Here is a tiny trained network, its code and every weight. The questions are about switching its units off for an input and a target symbol, where a switched-off unit gives its printed mean instead of its output.

import numpy as np


def w(rows, s, z=0):
    codes = np.array(rows[::2]) - 128.0
    scale = np.full(codes.shape[1], s)
    scale[-1] = z or s
    return codes * scale


def softmax(a):
    e = np.exp(a - a.max(-1, keepdims=True))
    return e / e.sum(-1, keepdims=True)


def log_softmax(a):
    a = a - a.max(-1, keepdims=True)
    return a - np.log(np.exp(a).sum(-1, keepdims=True))


def net(x, mask):
    ids = ['αβδεζηθλμξπτφ'.index(c) for c in x.split()]
    T = len(ids)
    res = E[ids] + P[:T]
    u = 0
    for l in range(3):
        r = res
        for j in range(2):
            rows = slice(4 * j, 4 * j + 4)
            q, k, v = (r @ M[l][rows].T for M in (Q, K, V))
            z = softmax(np.where(np.tri(T) > 0, q @ k.T / 4**0.5, -1e9)) @ v
            o = O[l][rows]
            res = res + np.where(mask[u + j], z, o[:, -1]) @ o[:, :-1]
        u += 2
    return log_softmax(res[-1] @ U[:, :-1].T + U[:, -1])


Q, K, V, O = {}, {}, {}, {}
E = w([
[92,225,149,120],'α',
[75,163,95,14],'β',
[165,34,141,159],'δ',
[70,28,128,27],'ε',
[170,89,99,74],'ζ',
[194,142,161,227],'η',
[125,164,209,249],'θ',
[179,220,44,46],'λ',
[170,102,50,3],'μ',
[68,93,227,190],'ξ',
[5,84,28,194],'π',
[222,133,56,155],'τ',
[33,133,204,74],'φ',
],0.016)
P = w([
[94,47,60,233],'0',
[96,45,51,232],'1',
[108,33,57,219],'2',
[101,10,34,199],'3',
[102,17,48,213],'4',
[104,9,51,210],'5',
[110,9,60,204],'6',
[111,2,96,185],'7',
],0.0026)
Q[0] = w([
[51,49,214,213],'L0H0',
[100,186,131,60],'L0H0',
[173,183,106,168],'L0H0',
[159,82,113,125],'L0H0',
[86,135,79,110],'L0H1',
[165,240,118,151],'L0H1',
[150,81,3,104],'L0H1',
[242,81,112,138],'L0H1',
],0.014)
K[0] = w([
[6,129,70,178],'L0H0',
[121,146,183,36],'L0H0',
[156,139,199,159],'L0H0',
[154,53,124,144],'L0H0',
[57,120,109,99],'L0H1',
[163,196,114,92],'L0H1',
[91,121,19,163],'L0H1',
[190,89,46,163],'L0H1',
],0.015)
V[0] = w([
[150,141,211,164],'L0H0',
[62,114,113,147],'L0H0',
[147,146,149,56],'L0H0',
[117,115,154,135],'L0H0',
[63,88,210,171],'L0H1',
[205,151,89,155],'L0H1',
[219,70,253,81],'L0H1',
[128,122,131,128],'L0H1',
],0.0078)
O[0] = w([
[209,62,124,223,51],'L0H0',
[173,148,107,79,170],'L0H0',
[23,32,138,141,81],'L0H0',
[178,121,152,119,116],'L0H0',
[3,159,109,152,124],'L0H1',
[211,56,186,93,125],'L0H1',
[86,58,31,95,2],'L0H1',
[120,127,124,134,129],'L0H1',
],0.0053,0.0061)
Q[1] = w([
[84,162,100,128],'L1H0',
[209,102,54,138],'L1H0',
[130,120,68,72],'L1H0',
[122,121,87,241],'L1H0',
[57,135,84,120],'L1H1',
[72,133,102,192],'L1H1',
[128,165,103,79],'L1H1',
[177,133,131,251],'L1H1',
],0.013)
K[1] = w([
[174,118,97,135],'L1H0',
[70,126,161,62],'L1H0',
[122,140,41,111],'L1H0',
[144,76,229,108],'L1H0',
[87,153,86,129],'L1H1',
[141,180,6,163],'L1H1',
[95,176,153,106],'L1H1',
[212,96,124,140],'L1H1',
],0.015)
V[1] = w([
[83,89,190,127],'L1H0',
[146,123,60,177],'L1H0',
[155,106,132,158],'L1H0',
[150,117,171,108],'L1H0',
[91,81,243,145],'L1H1',
[151,130,7,167],'L1H1',
[135,102,158,112],'L1H1',
[124,154,77,142],'L1H1',
],0.011)
O[1] = w([
[73,139,62,162,21],'L1H0',
[149,110,219,132,182],'L1H0',
[112,103,221,95,88],'L1H0',
[116,115,128,71,75],'L1H0',
[99,141,57,177,2],'L1H1',
[120,88,255,46,167],'L1H1',
[90,96,98,126,75],'L1H1',
[162,145,164,113,195],'L1H1',
],0.006,0.0019)
Q[2] = w([
[70,157,106,59],'L2H0',
[113,9,118,110],'L2H0',
[180,201,159,149],'L2H0',
[123,104,28,66],'L2H0',
[119,130,194,220],'L2H1',
[89,156,173,173],'L2H1',
[62,148,146,205],'L2H1',
[90,111,172,184],'L2H1',
],0.012)
K[2] = w([
[173,158,78,150],'L2H0',
[130,4,106,169],'L2H0',
[119,205,187,86],'L2H0',
[191,96,80,77],'L2H0',
[193,88,136,204],'L2H1',
[194,81,138,150],'L2H1',
[180,93,103,154],'L2H1',
[171,86,83,131],'L2H1',
],0.014)
V[2] = w([
[113,14,91,171],'L2H0',
[51,144,133,25],'L2H0',
[46,208,206,145],'L2H0',
[91,116,240,96],'L2H0',
[98,118,132,143],'L2H1',
[1,185,100,64],'L2H1',
[84,193,153,134],'L2H1',
[178,73,47,169],'L2H1',
],0.0059)
O[2] = w([
[180,44,149,179,3],'L2H0',
[111,102,167,50,186],'L2H0',
[59,173,179,99,196],'L2H0',
[3,122,142,149,205],'L2H0',
[120,106,161,119,120],'L2H1',
[69,102,247,84,167],'L2H1',
[57,171,171,107,153],'L2H1',
[215,111,112,142,49],'L2H1',
],0.0056,0.0033)
U = w([
[101,242,179,123,187],'α',
[63,126,146,32,190],'β',
[90,15,151,165,169],'δ',
[10,7,107,70,59],'ε',
[115,72,85,87,209],'ζ',
[158,153,128,193,168],'η',
[102,143,227,226,69],'θ',
[191,209,87,31,3],'λ',
[117,78,51,3,21],'μ',
[9,58,189,199,68],'ξ',
[93,138,155,121,34],'π',
[197,108,242,85,130],'τ',
[1,107,26,156,168],'φ',
],0.0083,0.0059)

Each question gives the input, a string of symbols that net reads in full, and the target symbol t.
The units are the heads (4 rows each of Q, K, V and O). Each row of codes is followed by its name. A weight is (code - 128) times the scale printed after its matrix; where a second scale follows, it is the last column's (O and U).
mask holds one flag per head, layer by layer. A switched-off head (its flag False) gives its mean, the last column of its rows in O, instead of its output. The means were averaged over made-up inputs and are rounded, as every weight is.
A unit's drop is (log p(t) with every unit on - log p(t) with that unit switched off) / (log p(t) with every unit on - log p(t) with every unit switched off).
The circuit of an input: a set's keep is (log p(t) with only the set's units on - log p(t) with every unit switched off) / (log p(t) with every unit on - log p(t) with every unit switched off). Starting from all 6 units, units are removed one at a time, each time the one whose removal leaves the highest keep (on an exact tie, the one counted first), for as long as the keep stays at least 0.8.
units of the circuit, in order: the units of the circuit, biggest drop first
unit that matters most: the unit with the biggest drop
heads that matter: for each layer, one digit per head in row order, 1 if its drop is at least 0.15 and else 0, layers parted by /
drop of u: that unit's drop, to one decimal
input π ε φ α τ ζ, target α: heads that matter	01 / 00 / 10
input ζ τ π δ, target α: unit that matters most	L0H0
input δ τ β φ ξ β ξ τ, target β: heads that matter	01 / 10 / 11
input φ λ θ δ θ ε τ τ, target τ: heads that matter	01 / 01 / 01
input α δ ζ β λ π φ δ, target β: units of the circuit, in order	L0H0, L2H0
input ζ π φ δ, target α: units of the circuit, in order	L0H1, L0H0, L2H0
input τ π ε, target α: heads that matter	11 / 00 / 00
input π τ φ τ θ, target α: heads that matter	10 / 00 / 10
input θ ζ δ τ φ τ η, target η: units of the circuit, in order	L0H0, L2H1
input τ π α β θ τ α λ, target α: units of the circuit, in order	L0H1, L2H0, L2H1
input φ β β τ α τ π, target α: units of the circuit, in order	L0H1, L0H0
input δ β α θ π, target α: heads that matter	11 / 00 / 00
input η π β β ε τ ζ, target α: heads that matter	01 / 00 / 10
input ε π β, target α: units of the circuit, in order	L0H1
input ζ μ δ τ τ, target τ: heads that matter	01 / 01 / 00
input β ε τ π μ ξ τ τ, target β: heads that matter	01 / 11 / 11
input τ ζ π η, target α: heads that matter	10 / 11 / 11
input φ λ τ μ δ τ η, target η: heads that matter	10 / 10 / 01
input θ β π η η μ, target α: heads that matter	01 / 00 / 00
input η ε δ ζ τ ζ τ φ, target φ: units of the circuit, in order	L1H1
input ζ ξ π ξ ζ δ τ, target α: drop of L1H1	0.1
input μ φ ξ β δ, target δ: drop of L0H1	0.4
input π ζ λ ξ, target α: drop of L1H1	0.2
